Below is a small trained network, with its code and all its weights. Each question gives an input and a target symbol and asks what happens when units are switched off, that is, made to give their printed mean instead of their output.

import numpy as np


def w(rows, s, z=0):
    codes = np.array(rows[::2]) - 128.0
    scale = np.full(codes.shape[1], s)
    scale[-1] = z or s
    return codes * scale


def norm(h):
    return h / np.sqrt((h * h).mean(-1, keepdims=True) + 1e-5)


def softmax(a):
    e = np.exp(a - a.max(-1, keepdims=True))
    return e / e.sum(-1, keepdims=True)


def log_softmax(a):
    a = a - a.max(-1, keepdims=True)
    return a - np.log(np.exp(a).sum(-1, keepdims=True))


def net(x, mask):
    ids = ['ΓΛαβπψω'.index(c) for c in x.split()]
    T = len(ids)
    res = E[ids] + P[:T]
    u = 0
    for l in range(3):
        r = norm(res)
        for j in range(3):
            rows = slice(2 * j, 2 * j + 2)
            q, k, v = (r @ M[l][rows].T for M in (Q, K, V))
            z = softmax(np.where(np.tri(T) > 0, q @ k.T / 2**0.5, -1e9)) @ v
            o = O[l][rows]
            res = res + np.where(mask[u + j], z, o[:, -1]) @ o[:, :-1]
        u += 3
    return log_softmax(norm(res)[-1] @ U[:, :-1].T + U[:, -1])


Q, K, V, O = {}, {}, {}, {}
E = w([
[157,129,235,209,143,109,122,151],'Γ',
[111,136,105,141,97,9,160,96],'Λ',
[147,61,106,99,224,127,200,147],'α',
[25,145,45,203,145,147,166,213],'β',
[200,230,33,210,144,152,106,102],'π',
[124,131,172,48,199,99,50,120],'ψ',
[110,165,100,153,70,127,253,175],'ω',
],0.02)
P = w([
[56,253,182,197,213,126,195,120],'0',
[39,210,167,197,106,113,194,138],'1',
[68,154,162,189,136,132,191,131],'2',
[100,120,170,172,138,123,173,130],'3',
[120,112,159,145,129,108,175,144],'4',
[141,104,148,127,123,100,169,158],'5',
[146,92,143,111,114,95,154,169],'6',
[153,84,127,99,107,99,152,178],'7',
[163,90,119,69,98,93,154,209],'8',
[172,90,120,58,99,80,145,216],'9',
[186,107,132,45,103,59,153,241],'10',
],0.0049)
Q[0] = w([
[144,116,89,19,207,153,9,124],'L0H1',
[60,94,212,184,23,83,109,128],'L0H1',
[206,28,184,56,115,27,58,168],'L0H2',
[55,198,118,145,161,160,134,134],'L0H2',
[70,63,200,85,1,195,65,89],'L0H3',
[72,177,138,179,89,70,78,196],'L0H3',
],0.0073)
K[0] = w([
[153,98,81,16,252,168,112,115],'L0H1',
[58,102,254,120,133,177,97,64],'L0H1',
[114,195,122,142,99,135,77,108],'L0H2',
[121,107,158,109,126,104,95,187],'L0H2',
[35,176,91,64,103,104,127,95],'L0H3',
[195,151,125,245,64,109,41,153],'L0H3',
],0.0075)
V[0] = w([
[199,206,127,17,222,88,86,202],'L0H1',
[117,146,20,185,191,90,166,134],'L0H1',
[23,180,150,111,142,117,148,79],'L0H2',
[52,68,254,112,132,129,192,167],'L0H2',
[246,37,126,111,76,151,134,220],'L0H3',
[178,248,68,120,162,171,139,3],'L0H3',
],0.0058)
O[0] = w([
[58,84,106,165,187,185,133,115,78],'L0H1',
[164,70,148,133,117,108,107,73,254],'L0H1',
[45,122,176,101,115,231,184,111,207],'L0H2',
[131,2,198,96,106,164,124,95,146],'L0H2',
[121,149,83,156,177,135,149,70,44],'L0H3',
[198,101,115,57,122,107,88,165,140],'L0H3',
],0.0091,0.0036)
Q[1] = w([
[180,80,169,162,234,102,86,120],'L1H1',
[134,113,51,116,206,102,134,151],'L1H1',
[85,62,193,27,157,134,36,54],'L1H2',
[97,53,127,119,174,122,99,7],'L1H2',
[142,149,73,102,2,128,71,188],'L1H3',
[105,40,222,67,154,95,101,116],'L1H3',
],0.0098)
K[1] = w([
[179,169,127,154,134,141,89,123],'L1H1',
[172,172,91,175,115,194,74,62],'L1H1',
[55,65,254,150,133,80,157,232],'L1H2',
[135,89,199,148,140,125,149,82],'L1H2',
[151,72,63,61,138,126,189,71],'L1H3',
[88,156,252,163,154,98,106,117],'L1H3',
],0.01)
V[1] = w([
[51,21,194,79,171,71,172,136],'L1H1',
[223,180,70,178,144,97,68,139],'L1H1',
[209,142,83,235,106,115,3,100],'L1H2',
[52,117,147,127,110,127,171,89],'L1H2',
[140,60,60,96,107,215,108,62],'L1H3',
[121,160,132,21,205,204,188,116],'L1H3',
],0.0053)
O[1] = w([
[114,169,120,26,149,227,100,126,124],'L1H1',
[121,78,87,111,104,82,225,221,129],'L1H1',
[94,195,58,127,218,41,174,58,254],'L1H2',
[120,81,149,71,10,183,130,93,98],'L1H2',
[178,100,128,126,51,98,121,254,26],'L1H3',
[142,107,64,201,90,108,191,128,51],'L1H3',
],0.0062,0.0045)
Q[2] = w([
[105,191,173,185,148,168,100,150],'L2H1',
[80,199,71,134,206,38,124,105],'L2H1',
[239,107,11,112,213,141,215,170],'L2H2',
[198,55,122,130,103,43,134,255],'L2H2',
[69,173,101,91,223,62,181,158],'L2H3',
[129,98,129,189,15,94,54,105],'L2H3',
],0.0078)
K[2] = w([
[149,197,107,125,206,116,103,157],'L2H1',
[159,80,42,126,219,119,142,38],'L2H1',
[185,85,3,167,158,156,115,46],'L2H2',
[185,186,29,202,108,70,59,47],'L2H2',
[75,168,40,136,186,61,160,91],'L2H3',
[130,136,144,181,133,105,74,179],'L2H3',
],0.011)
V[2] = w([
[191,240,79,121,100,102,84,179],'L2H1',
[139,129,70,130,165,116,189,114],'L2H1',
[138,169,103,186,75,90,96,157],'L2H2',
[217,242,135,161,122,103,47,158],'L2H2',
[69,186,133,86,97,106,121,163],'L2H3',
[113,62,254,112,84,207,94,191],'L2H3',
],0.0087)
O[2] = w([
[2,174,205,121,161,113,170,137,100],'L2H1',
[88,83,141,58,166,159,150,71,179],'L2H1',
[207,125,110,72,119,166,67,173,150],'L2H2',
[172,165,72,96,72,146,32,154,185],'L2H2',
[172,106,77,143,118,145,92,95,160],'L2H3',
[113,192,82,76,156,75,104,160,1],'L2H3',
],0.009,0.0054)
U = w([
[211,248,173,153,203,189,127,184,28],'Γ',
[77,131,93,64,83,42,112,83,55],'Λ',
[72,85,159,178,191,127,240,89,239],'α',
[21,69,78,224,65,167,99,206,140],'β',
[209,38,73,197,90,207,112,76,230],'π',
[84,120,97,32,208,206,70,139,134],'ψ',
[156,177,147,57,76,235,254,175,5],'ω',
],0.0076,0.0014)

Each question gives the input, a string of symbols that net reads in full, and the target symbol t.
The units are the heads (2 rows each of Q, K, V and O). Each row of codes is followed by its name. A weight is (code - 128) times the scale printed after its matrix; where a second scale follows, it is the last column's (O and U).
mask holds one flag per head, layer by layer. A switched-off head (its flag False) gives its mean, the last column of its rows in O, instead of its output. The means were averaged over made-up inputs and are rounded, as every weight is.
A unit's drop is (log p(t) with every unit on - log p(t) with that unit switched off) / (log p(t) with every unit on - log p(t) with every unit switched off).
The circuit of an input: a set's keep is (log p(t) with only the set's units on - log p(t) with every unit switched off) / (log p(t) with every unit on - log p(t) with every unit switched off). Starting from all 9 units, units are removed one at a time, each time the one whose removal leaves the highest keep (on an exact tie, the one counted first), for as long as the keep stays at least 0.8.
units of the circuit, in order: the units of the circuit, biggest drop first
most important unit: the unit with the biggest drop
heads that matter: for each layer, one digit per head in row order, 1 if its drop is at least 0.15 and else 0, layers parted by /
drop when u is switched off: that unit's drop, to one decimal
input Γ ψ β β Λ π ω, target α: units of the circuit, in order	[L1H1 L0H2 L2H2]
input ψ π ψ ψ, target β: most important unit	L1H1
input α Λ Λ Λ ω α π Λ, target π: units of the circuit, in order	[L2H3 L2H1]
input π Λ ψ, target β: units of the circuit, in order	[L0H1 L1H1 L1H2]
input ψ Λ ψ Λ Λ π ψ β, target ψ: units of the circuit, in order	[L0H3 L2H2 L2H1 L1H2]
input ω Λ Λ α Γ, target Γ: units of the circuit, in order	[L2H3 L1H2 L2H1]
input β β Λ Λ α Λ ω ψ Λ π Γ, target α: heads that matter	000 / 010 / 000
input π π α ψ π Γ Λ β Γ Γ β, target α: heads that matter	001 / 010 / 101
input π ψ Λ β α Λ Λ Γ Λ, target α: heads that matter	001 / 110 / 001
input π ψ Γ β α α, target π: units of the circuit, in order	[L1H2 L2H1]
input Λ β Λ π β, target ψ: heads that matter	011 / 010 / 110
input β ω β Γ α Γ ω π ψ β, target α: heads that matter	001 / 110 / 000
input Λ Λ Γ, target Γ: units of the circuit, in order	[L2H3 L2H1 L1H2]
input π ω Γ α Γ β Λ ω ψ, target α: heads that matter	101 / 001 / 000
input α Λ ω ψ β π Γ α ω, target π: most important unit	L1H3
input ψ ψ Λ π Λ Λ Γ ψ, target α: heads that matter	100 / 001 / 000
input π ω Λ Λ α Λ Λ β ω, target π: heads that matter	000 / 010 / 011
input ψ Γ α Γ Λ Λ Λ Γ ω β π, target α: drop when L2H2 is switched off	0.2
input α ψ Γ α π ψ, target π: drop when L0H2 is switched off	0.2
input π Λ ω β Γ ψ ω, target α: drop when L2H3 is switched off	0.1
input Λ β ψ ω ω π Γ α ω β, target π: most important unit	L1H3
